Here is a tiny trained network, its code and every weight. The questions are about switching its units off for an input and a class, where a switched-off unit gives its printed mean instead of its output.

import numpy as np


def w(rows, s, z=0):
    codes = np.array(rows[::2]) - 128.0
    scale = np.full(codes.shape[1], s)
    scale[-1] = z or s
    return codes * scale


def f(y):
    return y / 2 * (1 + np.tanh(0.7978845608 * (y + 0.044715 * y**3)))


def log_softmax(a):
    a = a - a.max(-1, keepdims=True)
    return a - np.log(np.exp(a).sum(-1, keepdims=True))


def net(x, mask):
    res = np.array(x, float).reshape(1, 3) / 4 @ E
    y = f(res @ A[0][:, :-1].T + A[0][:, -1])
    res = res + np.where(mask, y, B[0][:, -1]) @ B[0][:, :-1]
    return log_softmax(res[-1] @ U[:, :-1].T + U[:, -1])


A, B = {}, {}
E = w([
[70,134,88,160,241,133,147,99,89],'x0',
[130,98,132,101,165,60,181,130,152],'x1',
[131,98,71,97,118,138,147,113,250],'x2',
],0.016)
A[0] = w([
[108,164,144,134,116,174,153,150,32,221],'N1',
[94,197,100,208,148,83,116,95,29,216],'N2',
[45,169,89,177,254,73,117,91,85,254],'N3',
[101,133,24,99,148,189,148,179,153,246],'N4',
[5,62,104,118,194,90,126,145,160,76],'N5',
[95,185,102,183,110,193,46,190,126,201],'N6',
[86,176,81,222,159,172,16,97,100,178],'N7',
[222,73,146,112,90,65,60,154,214,173],'N8',
[185,141,195,135,85,109,44,140,98,213],'N9',
[163,179,83,91,156,180,90,49,193,189],'N10',
[220,90,161,91,99,94,84,216,189,82],'N11',
[149,134,144,75,168,32,151,206,111,148],'N12',
[82,111,98,100,203,199,181,77,202,187],'N13',
[104,114,33,125,108,179,106,104,190,171],'N14',
[198,120,90,77,36,153,172,180,208,207],'N15',
[138,130,157,141,55,160,63,237,94,179],'N16',
],0.01,0.0036)
B[0] = w([
[131,192,189,202,136,129,98,126,87,192],'N1',
[170,191,174,126,173,117,92,95,105,212],'N2',
[156,58,96,85,232,104,100,88,107,249],'N3',
[122,27,77,152,152,140,119,114,209,182],'N4',
[70,77,102,96,109,74,129,201,124,190],'N5',
[130,154,175,141,181,167,98,174,195,183],'N6',
[171,157,119,184,95,115,90,177,177,198],'N7',
[179,191,149,172,185,156,100,107,100,211],'N8',
[157,223,191,207,80,65,170,182,39,196],'N9',
[119,96,124,156,131,199,58,101,155,178],'N10',
[179,148,173,124,172,85,95,127,34,199],'N11',
[211,127,146,119,177,147,115,79,79,173],'N12',
[95,61,72,151,90,129,119,146,152,207],'N13',
[181,84,174,185,146,216,90,108,144,189],'N14',
[192,180,254,197,99,165,136,61,136,225],'N15',
[115,165,141,169,54,113,161,157,86,197],'N16',
],0.0099,0.02)
U = w([
[162,223,150,182,74,29,165,166,95,137],'0',
[95,27,15,138,157,50,104,160,227,157],'1',
[79,42,62,2,174,104,191,164,71,109],'2',
[88,51,127,160,47,237,136,77,199,85],'3',
[82,136,73,66,58,107,165,219,131,2],'4',
[42,211,68,52,125,105,146,168,184,2],'5',
[236,149,156,149,228,143,38,30,133,198],'6',
[113,170,145,188,66,170,102,223,226,90],'7',
],0.0081,0.0032)

Each question gives the input, the list of numbers given to net, and the class t.
The units are the neurons (one row each of A and B). Each row of codes is followed by its name. A weight is (code - 128) times the scale printed after its matrix; where a second scale follows, it is the last column's (A, B and U).
mask holds one flag per neuron, in row order. A switched-off neuron (its flag False) gives its mean, the last column of its row in B, instead of its output. The means were averaged over made-up inputs and are rounded, as every weight is.
A unit's drop is (log p(t) with every unit on - log p(t) with that unit switched off) / (log p(t) with every unit on - log p(t) with every unit switched off).
top k neurons: the k neurons with the biggest drops, biggest first
drop when u is switched off: that unit's drop, to one decimal
input [-8,3,1], class 0: top 3 neurons : N3, N9, N16
input [5,-6,5], class 1: top neuron : N15
input [-8,-7,3], class 0: top 2 neurons : N16, N9
input [8,1,-1], class 1: top 2 neurons : N5, N15
input [0,-5,5], class 3: top 2 neurons : N3, N2
input [4,6,-2], class 2: top 2 neurons : N15, N5
input [-6,1,1], class 0: top 2 neurons : N3, N9
input [-2,1,-1], class 0: drop when N3 is switched off : 0.2
input [0,-4,3], class 3: drop when N11 is switched off : 0.1
input [0,0,2], class 3: drop when N3 is switched off : 0.2
